Each row has a hidden value. The values are split into ranges, and the tier after each row names the range that its value falls in. Each part has its own value, ranges and names.
[ 347  278 -199  -50  183 -241 -169  237   41  -58 -143  291   95  229
  -96    3   43  125  -41  -50 -171  223   85   47 -147   22  -95  -56
  134   55  144 -423 -161 -194  -99  -50  203   39    7  154  -46 -358
  -60 -126  -21 -164]
FT
[ 174  157 -116   66   13  134  -19  145   58 -116  278 -126 -144   -8
  -38  214  241  148   24 -164  -10  -78   44  -64 -347 -144   94  -40
   61 -205   56  -41   45   40  -56 -304  303  -26  173  -61 -252 -169
  -38   53   17 -154]
DP
[-137  -83 -228 -206  193   13  177   33 -218 -323   65 -148 -154   18
  -49  304 -122 -359  210   50  -67 -312  -26  184 -146  100  148  191
 -110 -141  -32  250  240  209   17  119   18 -325 -282 -147 -111  104
  -71  -98  260 -342]
NZ
[ -21  125 -206  -15 -105 -257  -36  100 -243  -57  -55   53  -20   77
   29  182  214   -4  117  118  -81  121  -35  170  -46  -88  103 -116
  -49 -122   86  -69   97   -4  -28   -2   39 -178 -327    5   21  -47
  -58   59   12 -126]
NZ
[  62   76   37 -113 -169 -381   -1    7 -286   -7 -187  535  169  173
 -114  -79  -66  116  195  209  -52  163  -54   82  -15   21  -16   11
 -127   72 -101   26  145  -18  -68 -117  -22  100 -280  382  177  -22
  -67  123   98   40]
BD
[  35   65 -304   51  194  224  -52  152 -140 -140   65 -230  -76  -47
   38  302  165 -101   39 -116 -147 -153   10  178  -52   26   25  -74
   68 -131  106 -128  -81  -42   -2  177  157 -409   12 -200 -151 -131
  -68 -170   97 -297]
Dc
[  93  -77  -27  -43 -129 -425    6  290  -85   51 -167  342  262   76
   78 -315  127   64 -124   65 -202  300 -277 -141  183 -162  -34 -244
  127  493  165 -230  -49 -214  188   71   -2   19 -193  240  200 -166
 -148   16  -70  -29]
FT
[ 266  134 -129 -199  141   62  142  182  -47 -120  143 -183  -38 -117
  129   80  182  -97 -123   34  -85 -224  -92  -28   77  -64 -100   54
  197  158  112   65  -72   -2 -203   86   31 -146   21 -121  145 -460
  -26  202  -68 -451]
DP
[ 265  157  112 -154   -1 -355 -163  -74  184  231 -147  402   34  141
 -113 -174   91  164  -44   31   17  280  125   25  112  -82  -75  -77
  -73  172  -11 -127 -154  -47 -171  -40 -219  234   -3  327  158 -223
 -177  214 -190  -24]
NZ
[  58   82  -48   45 -103 -124    7  121    5   12   91   51  -89   30
   82    7  251   89    4  -50  -47   95  -31  -49  -66 -163  124 -119
   37   13   13  -37   86  -33  -49 -172  134   -7  -75  133  -75 -149
 -109  119    3  -79]
FT
[ 371  219   -6 -234 -201 -268    1    0  171  146   25  479   81   96
 -124 -167  251  460   11  -16  -63  239  -28 -110  169 -168 -104 -146
 -170  176 -100   46  115  124 -204 -189 -219  170   33  301  234 -109
   -5  267 -218   44]
SQ
[ 155  175 -355   79 -450 -497 -104  132 -202  -80   76 -264  -57  -24
   18  163  757  198  -88  417  -77  -72 -315  -20 -161 -222   57 -105
  201  -70  306 -326 -125 -123   65 -126   59  -66  -93 -291  -68  -77
  -46  499 -266 -168]
JC
[  20 -203 -128    7  154  160  227   63   29 -244  197 -249 -185 -105
   12  131    4 -431   27   13  -23 -396 -157   75 -133 -198  267  200
  -55  -52  -97  226  -49   38  169  146 -129 -277    1 -136  -55  -34
 -138   19   90 -305]
SQ
[  35  112 -262 -107   61  -68  -79  123 -172  -24  -42  101   39   91
  -48  184    1   30  184   73  -75   16   53  203  -21  147 -101  -22
  -66 -165   25 -119  -51  -15  -56   48  112 -172   54   28  -48  -87
 -105   25  139 -228]
JC
[  59  -39 -217  -40  104  -24   95  186 -123 -133   -4  -91  -14  -35
  105   68  112 -204  -22   40 -168 -142 -164   78   80  -40   43    2
  102  116   56  -53  -65  -94   46  218   13 -295 -106  -57   31 -193
 -104  -26   74 -301]
Dc
[-141 -187  128 -141 -308 -270  102 -237 -189  -68   42  141  -40  -43
 -172   21  181    6  140  155   58  -92 -173  -12    6 -201  211  -31
 -276  118  -82  407  330  308  103  -65 -345  -24 -400   52  116  406
  -80  222  -63   89]
FT
[ 206  234 -107 -233 -124 -380  -13   61   75  128   21  392   74   42
 -106   80   96  285  135  115 -141  210  -71   29 -212  -62  -94   27
 -126  -74   55 -243   88  -86   -3 -192  -20   37 -104  315   44 -116
 -195  229 -144  -43]
JH
[  10  -32 -199 -261  -91 -286  122   54  -76  -73   90  -79    2 -123
  -35  182  198  -87   46  191 -128  -96 -258   56  -73 -146   30   24
  -81   48  177    3   93   63  172  115 -212 -246 -277 -127   94   59
 -161  199 -161 -235]
JH
[ 300  188   95 -172   -6 -331  -75  125  -24  177 -219  756  329  179
 -119 -206 -135  271   61  -28 -129  482   23   39   99 -100 -158 -168
 -131  228  -23 -162  -17 -126  -70  -51 -107  143 -163  518  339 -254
  -84  -37 -104   76]
BD
[ -62  -47 -194   95  -33 -279   -7  210 -201 -154  -85   13  -18  138
   48   45  118 -193   46   90  -87   84 -104   95  -84 -114  204  -91
   50    0   86 -103    3  -89  134   31  120 -135 -257  -12  -69  -46
  -92  -65  122 -137]
NZ
[ 368  284  -92 -250  148  -34    5  107 -110 -124  -70  531  215  126
 -212   71 -125  291  122 -100 -219   87   32   28 -116   93 -204   27
  -61   87  -21 -100  164   23 -183  -93   99  -46 -114  285  128 -196
   53 -171   34  -80]
BD
[ 158   41  -88   93 -178 -132  -76   15  -86    6  -13 -148 -102  -39
  106  -99  529   97 -175  154  -65 -191 -157  -95  196  -39   -6  -71
  263  254   57 -115 -170 -116 -154   44   25  -25   91  -42  -23 -224
  -87  336  -69 -178]
Dc
[ 226  132  -18   41    8 -128 -208   65 -106   65  -66   78  104   36
  -88   39  165   58  -58  102   24   85   39   96  -62  -94  -85  -99
   82   22  163 -211 -329 -146  -43   12    1   47  101    5   89 -275
 -103  156 -148 -146]
DP
[-305 -251  -34   37   26 -138 -139  -28 -193  -41    5 -308 -117   20
  -60  163    1 -395  103  165  204 -115   66  195 -122   -1  158  -22
  -58 -145  138   98 -196   79  196   91  -17  -54   23 -244 -177  153
 -254  145  124 -243]
BD
[ 177  -39   75 -229   29 -109  -38  -65  -12  -13   33   65   69  -41
 -186  -25   49   18  -42   97   47 -141  -43  -45   -2  -17 -128   42
  -11  210   91   95 -124  107  -22   23 -174   89  114  -31  113  -63
 -116  231 -122 -190]
DP
[ 289  142  -91 -134  187   36    4  210   83  -88  104  143   59   37
  -78   40  -31  107  -14 -124 -120  -29    7  -79 -206   19 -124   41
  105   68   79 -161  -53  -69  -50 -129  227   12  192  109  -77 -303
  -90  -29   32 -228]
DP
[ 171   31 -153 -141   49 -173   32  159  -89 -134  -80  191  136   38
  -62  -18  127   47  -53  -45 -237   66 -172  -26   64  -95  -17 -128
   32  295  134 -105   81   -9   69  135  -63 -191 -263   26  122  -60
  -23 -150  -70 -116]
NZ
[-101  -68  146 -135 -251 -266  204   27 -147  154  104  241   38 -117
  119  -41  -40  -67  187  265   42   25 -184   25  -71 -151   61  106
 -143  -17 -109  186  118  -75   66 -158  -78   52 -161  384  189 -122
 -282  458   28  -93]
DP
[-159 -125 -198  -73 -171 -298  -40  168 -192    6  -53   99   76  126
   -8  -36   72    0  153  158    2  121  -92   63  107   36    7 -167
 -106   22   47   13   12   60  139    0   38  -41   24    3  -18  141
 -140  142  148 -118]
SQ
[ 176  168   90   77 -105   15   85  -18 -215   33 -113  433   61   29
   95  -56  202  139   42 -125 -136  226  -16  110  291 -293  164 -227
 -140  147 -216  211  231   14 -249   54 -198 -188 -502  370  370 -196
   89  -93  -56  100]
FT
[ 127   54  -63 -479   16 -213   71  -71   -3 -123  140  152   57  -34
 -311  195  -67  121  157  111  -35 -160  -68  -29 -278   71 -157  173
 -181   11  113  112  217  267   31 -134 -118   17  -60  -23    6  150
 -115  193  -84 -198]
BD
[-314 -278   98 -309   -5 -353 -149 -407 -157  -61  -80  -27 -136  116
 -416  180 -209 -308  290  317  315 -234  170  231 -171  203   74  213
 -357 -158  -13  362   20  412   99   27 -339  146  -73 -147 -135  538
 -255  278  117 -136]
FT
[  12 -110  196  -12 -174 -158    6 -151  109  145    3  366  -34   56
 -117 -140  117  133   78 -124   37  212   -5  -27  109 -273  206 -174
 -290  119 -201  248  162  159   41  -97 -298   75 -160  313   98  185
 -126   56  -69  199]
JH
[  18   26 -144 -151 -131 -254  -55  -58 -134  -33   -9   38  -32   32
 -128  125  197   75  112  194  -25  -96  -72   74  -47   54  -28   24
  -69  -32   48  -10   33   89  -15  -14  -66  -56  -58  -30  -44   96
 -118  230   -4 -135]
Dc
[ 148  188  -90 -182  121  -57  -36   -1    8  -59   34  154  -85   93
 -108  136   -5   94  123  -26  -44  -60  136   54 -161  132  -62  105
  -34  -87  -30  -32   95   69 -203 -141  130   12   21  145 -119 -137
  -99   68   94 -193]
FT
[ 118  122   23   14  -61 -135 -185 -116  -65  136  -89  -24 -103   -4
   38  -37  338   68  -83  144   34  -71   69   52  164   47  -64  -38
  132  130   42 -108 -210  -89 -257   46  -49   50   58   78   20 -243
 -164  343  -87 -172]
NZ
[ 112  -92   70 -144  105  -66  217   29  -49 -167  -22  353   59   30
  -87  -71 -180 -157   79  -50 -135  -65 -135   -1  -39 -138  140  113
 -132  211 -158  207  201   46   63   50 -159 -105 -309  283  161  -28
  -75 -133   84  -60]
FT
[ 227  169   -8 -207  -97 -361 -115  -86  -24   49 -142  400   58  158
 -186  -82  143  276   46  112  -61  110   25  -11   48   67 -116  -17
  -58  164  -13  -77   56   58 -189  -97  -99  154  -87  242   81  -43
  -68  187  -73  -14]
NZ
[ -94 -367  293 -176   -3    6  308 -287    0 -117  109   67 -127 -173
 -105  -66 -100 -389   59   53   69 -355 -189  -12   47 -262  300  216
 -269  251 -244  609  220  255  137  140 -529 -100 -341  136  203  234
 -180  139  -14  -61]
FT
[   3   82   16   -2  -92  -20  -74 -135  -10    0  135  101 -140    4
 -163  201  137  161  180  -32   33  -59   81   43 -315  -44  112   38
 -159 -220  -59   33  156   99  -30 -265   72    8  -18  142 -211  127
 -151  127   24   20]
FT
[  50  -63  -17  121   86   63  -36   53  -50   24  -80  -52  -85    9
  144  -94  210 -156 -112  -85  -49  -28    1   62  304  -96  108 -150
  101  214  -49   40 -160  -77 -104  223  -68 -160  -31   43   61 -230
 -100  -17   49 -172]
JH
[ -20 -107   -5  -58   36  179   68  -83 -183 -152  182 -298 -108 -205
  -42  207  131 -189   24  105   34 -460 -105   35 -134  -12   36  149
   44    6   55  191  -36   82   18   61  -26 -186   38 -184  -57  -18
 -136  212   24 -291]
DP
[-181 -290  -43  204  -92   17   37  144  -11  -10   92  -65  -82   26
   81  -91  105 -187   48  -77   50   24  -97    1   62 -224  284 -180
  -96   23  -92  151  -52    6  248    9    6 -101  100   21 -106  114
 -177    3  157  -41]
SQ
[ -44  -39  -15 -257  -12 -179 -129 -247 -100 -129   -7  101  -70  114
 -378  172    2   79  195   73   91 -159  117   62 -173  165  -15   73
 -221  -52   10  188  176  357  -37 -107 -108   68  -49  -76 -160  375
  -80   88   64  -58]
FT
[-157 -159 -246 -172   71 -319    2   69  -91 -182   35 -318 -167   30
  -55  170    5 -375   85  327   23 -344 -107   80 -263  192   36  265
  103  -79  176 -102 -131  -16  171   56  112  -60   72 -224 -290   39
 -295  267  172 -424]
JH
[ -43 -215    7  154 -306 -154  109  137   23   49  125   61  -20  -46
  109 -210  297   26  -28   37  -27   38 -283 -155   76 -326  229 -166
  -33  187  -72   85   16  -65  231  -98  -55   -9   36  149   13   50
 -173  222  -12   40]
SQ
[ -29  -22 -117 -214 -108 -338  -51  -59  -88  -38  -14   60  -25   46
 -165  107  128   34  115  187  -17  -52  -71   48 -100   49  -13   28
 -102    6   96   -8   72  123   60  -31  -93  -15 -109  -29  -63  169
 -160  209  -21 -127]
JH
[ -87 -245  -10  325    9  158   55  278  -33  -87  151 -307  -94 -106
  245 -106  253 -251 -179 -151  -55 -115 -194 -141   -8 -261  256 -175
  261  220   86  -40 -154 -204  226   35  245 -161  101  -62 -174 -198
 -181  -44  112 -172]
BD
[-158 -394  -22 -108    1 -106  156  -18 -135 -168  -28 -109  -75   23
   -8 -159  -30 -409   26  171   73 -321 -168    8  271    3  149   79
  -63  275 -127  398  -30  182  115  242 -249  -82    0 -104   68  157
 -131  149  203 -249]
SQ
